Below are the code and all the weights of a small trained network. Each question names an input and a target symbol and asks about switching units off, where a switched-off unit gives its printed mean instead of its output.

import numpy as np


def w(rows, s, z=0):
    codes = np.array(rows[::2]) - 128.0
    scale = np.full(codes.shape[1], s)
    scale[-1] = z or s
    return codes * scale


def f(y):
    return np.maximum(y, 0)


def softmax(a):
    e = np.exp(a - a.max(-1, keepdims=True))
    return e / e.sum(-1, keepdims=True)


def log_softmax(a):
    a = a - a.max(-1, keepdims=True)
    return a - np.log(np.exp(a).sum(-1, keepdims=True))


def net(x, mask):
    ids = ['ΔΘΛΞΠΦΨαβγεζημσω'.index(c) for c in x.split()]
    T = len(ids)
    res = E[ids] + P[:T]
    u = 0
    for l in range(2):
        r = res
        for j in range(3):
            rows = slice(2 * j, 2 * j + 2)
            q, k, v = (r @ M[l][rows].T for M in (Q, K, V))
            z = softmax(np.where(np.tri(T) > 0, q @ k.T / 2**0.5, -1e9)) @ v
            o = O[l][rows]
            res = res + np.where(mask[u + j], z, o[:, -1]) @ o[:, :-1]
        u += 3
        y = f(res @ A[l][:, :-1].T + A[l][:, -1])
        res = res + np.where(mask[u : u + 8], y, B[l][:, -1]) @ B[l][:, :-1]
        u += 8
    return log_softmax(res[-1] @ U[:, :-1].T + U[:, -1])


Q, K, V, O, A, B = {}, {}, {}, {}, {}, {}
E = w([
[78,99,110,69,86],'Δ',
[204,179,142,160,28],'Θ',
[207,186,111,192,172],'Λ',
[208,154,172,191,151],'Ξ',
[173,82,169,145,111],'Π',
[92,46,35,157,66],'Φ',
[114,152,149,87,91],'Ψ',
[130,93,187,113,35],'α',
[107,185,213,152,114],'β',
[191,95,246,2,187],'γ',
[191,158,35,170,171],'ε',
[144,65,39,71,163],'ζ',
[119,198,106,149,169],'η',
[153,72,93,153,188],'μ',
[190,56,70,58,94],'σ',
[71,145,27,99,201],'ω',
],0.02)
P = w([
[217,213,173,9,51],'0',
[209,207,159,2,107],'1',
[176,195,174,14,157],'2',
[153,168,187,20,206],'3',
[143,156,196,22,235],'4',
[126,161,217,25,250],'5',
],0.0036)
Q[0] = w([
[131,66,135,79,103],'0.h0',
[68,58,127,252,82],'0.h0',
[177,123,154,35,155],'0.h1',
[156,84,156,161,108],'0.h1',
[254,217,113,157,108],'0.h2',
[180,114,64,124,108],'0.h2',
],0.0085)
K[0] = w([
[232,65,40,127,108],'0.h0',
[60,190,61,228,35],'0.h0',
[45,94,144,189,236],'0.h1',
[70,174,97,146,65],'0.h1',
[189,42,254,24,171],'0.h2',
[33,152,126,34,192],'0.h2',
],0.0072)
V[0] = w([
[62,189,93,193,3],'0.h0',
[170,155,180,152,167],'0.h0',
[148,214,148,100,74],'0.h1',
[26,235,36,90,72],'0.h1',
[95,101,218,85,185],'0.h2',
[148,102,169,89,109],'0.h2',
],0.0053)
O[0] = w([
[186,254,128,20,127,4],'0.h0',
[71,132,109,186,163,138],'0.h0',
[65,69,165,127,108,167],'0.h1',
[91,179,177,102,127,113],'0.h1',
[82,135,172,113,145,127],'0.h2',
[70,87,186,135,118,170],'0.h2',
],0.0061,0.0042)
A[0] = w([
[244,115,146,143,64,101],'0.n0',
[104,124,127,165,254,22],'0.n1',
[190,92,177,3,156,169],'0.n2',
[93,137,163,179,198,2],'0.n3',
[30,109,146,140,151,92],'0.n4',
[114,183,44,177,65,168],'0.n5',
[83,84,94,86,92,80],'0.n6',
[140,108,110,116,135,59],'0.n7',
],0.0085,0.0053)
B[0] = w([
[126,102,98,254,117,189],'0.n0',
[103,156,151,92,51,176],'0.n1',
[114,40,162,146,141,253],'0.n2',
[139,79,98,108,83,141],'0.n3',
[144,93,112,168,103,162],'0.n4',
[164,158,89,25,204,167],'0.n5',
[135,175,90,89,96,178],'0.n6',
[109,105,139,152,73,137],'0.n7',
],0.0078,0.0064)
Q[1] = w([
[104,165,163,32,52],'1.h0',
[255,172,223,140,191],'1.h0',
[133,65,167,117,4],'1.h1',
[220,14,106,86,146],'1.h1',
[171,44,170,94,209],'1.h2',
[227,66,251,136,125],'1.h2',
],0.0076)
K[1] = w([
[178,127,184,3,103],'1.h0',
[163,166,162,167,90],'1.h0',
[89,105,159,208,140],'1.h1',
[127,94,178,110,177],'1.h1',
[120,89,152,110,152],'1.h2',
[163,113,228,141,156],'1.h2',
],0.012)
V[1] = w([
[196,178,188,59,152],'1.h0',
[37,143,2,167,129],'1.h0',
[94,133,144,127,64],'1.h1',
[174,83,220,82,215],'1.h1',
[118,122,141,96,65],'1.h2',
[109,183,66,203,55],'1.h2',
],0.0057)
O[1] = w([
[148,21,106,219,120,60],'1.h0',
[67,196,129,50,14,84],'1.h0',
[117,148,106,96,69,119],'1.h1',
[55,213,89,220,85,255],'1.h1',
[179,145,56,191,147,159],'1.h2',
[209,143,253,177,43,17],'1.h2',
],0.0039,0.0031)
A[1] = w([
[170,220,171,145,39,222],'1.n0',
[162,104,213,182,98,52],'1.n1',
[124,47,189,170,216,94],'1.n2',
[172,67,174,142,143,203],'1.n3',
[160,139,9,44,151,2],'1.n4',
[138,88,86,74,25,36],'1.n5',
[137,185,107,215,180,78],'1.n6',
[71,69,119,86,84,114],'1.n7',
],0.011,0.0084)
B[1] = w([
[46,130,80,97,52,201],'1.n0',
[113,130,205,188,199,179],'1.n1',
[137,194,129,163,126,218],'1.n2',
[82,134,36,99,60,254],'1.n3',
[83,81,208,184,217,193],'1.n4',
[158,180,234,197,166,185],'1.n5',
[255,128,175,67,29,167],'1.n6',
[230,147,176,119,99,233],'1.n7',
],0.0085,0.009)
U = w([
[164,141,206,83,98,130],'Δ',
[107,140,92,134,57,67],'Θ',
[199,181,91,106,89,80],'Λ',
[166,198,145,193,102,84],'Ξ',
[97,105,115,230,126,108],'Π',
[128,148,211,179,148,50],'Φ',
[78,47,123,20,72,206],'Ψ',
[79,48,200,156,68,29],'α',
[56,200,182,143,108,90],'β',
[126,134,136,150,115,75],'γ',
[196,159,112,146,170,191],'ε',
[113,3,152,140,125,151],'ζ',
[128,239,108,86,134,221],'η',
[113,96,28,133,127,254],'μ',
[189,40,119,138,74,59],'σ',
[68,126,153,102,161,160],'ω',
],0.013,0.0071)

Each question gives the input, a string of symbols that net reads in full, and the target symbol t.
The units are the heads (2 rows each of Q, K, V and O) and the neurons (one row each of A and B). Each row of codes is followed by its name. A weight is (code - 128) times the scale printed after its matrix; where a second scale follows, it is the last column's (O, A, B and U).
mask holds one flag per unit, layer by layer, with each layer's heads first. A switched-off unit (its flag False) gives its mean, the last column of its rows in O or B, instead of its output. The means were averaged over made-up inputs and are rounded, as every weight is.
A unit's drop is (log p(t) with every unit on - log p(t) with that unit switched off) / (log p(t) with every unit on - log p(t) with every unit switched off).
The circuit of an input: a set's keep is (log p(t) with only the set's units on - log p(t) with every unit switched off) / (log p(t) with every unit on - log p(t) with every unit switched off). Starting from the 12 units with the biggest drops (on a tie, the unit counted first), units are removed one at a time, each time the one whose removal leaves the highest keep (on an exact tie, the one counted first), for as long as the keep stays at least 0.8.
circuit, biggest first: the units of the circuit, biggest drop first
most important unit: the unit with the biggest drop
top k neurons: the k neurons with the biggest drops, biggest first
k most important neurons of layer l: the k neurons of layer l with the biggest drops, biggest first
which heads matter: for each layer, one digit per head in row order, 1 if its drop is at least 0.15 and else 0, layers parted by /
drop of u: that unit's drop, to one decimal
input Λ Ψ ζ, target ζ: circuit, biggest first : 1.n4
input μ Λ γ Λ σ, target ζ: circuit, biggest first : 1.h2, 1.n4
input Δ Θ Ξ Π ζ ω, target ω: circuit, biggest first : 1.n4, 1.n3, 1.h0
input Δ α γ ε η, target α: 2 most important neurons of layer 0 : 0.n1, 0.n4
input ω α Ξ Λ, target Λ: circuit, biggest first : 1.n6, 1.n4
input Θ γ ω ζ, target β: top 2 neurons : 1.n5, 0.n2
input β α Ψ Δ Ψ ω, target ω: which heads matter : 100 / 000
input η Ψ σ α μ Δ, target Δ: circuit, biggest first : 1.n7, 1.n3
input Δ Ψ γ Δ, target Π: which heads matter : 000 / 010
input μ Ψ Ξ σ Δ, target Δ: top 2 neurons : 1.n7, 1.n5
input β Π μ Π σ, target σ: top 2 neurons : 1.n7, 0.n2
input γ Ψ Φ ω, target β: 2 most important neurons of layer 1 : 1.n5, 1.n4
input ζ Λ γ ε σ, target ζ: which heads matter : 001 / 001
input ε μ Ψ γ Δ ω, target β: most important unit : 1.h0
input α Π Ψ, target Ψ: 2 most important neurons of layer 0 : 0.n0, 0.n5
input β Ψ μ Φ Ψ Θ, target Θ: top 2 neurons : 1.n0, 0.n0
input Ψ Δ ζ Ψ β Θ, target Θ: drop of 1.n0 : 0.9
input α Θ Ψ Ψ γ β, target Π: drop of 0.h0 : 0.6
input Δ Ψ Ξ Φ, target Φ: drop of 1.n4 : 0.4
input ζ β η Ψ β Π, target Π: most important unit : 1.n2
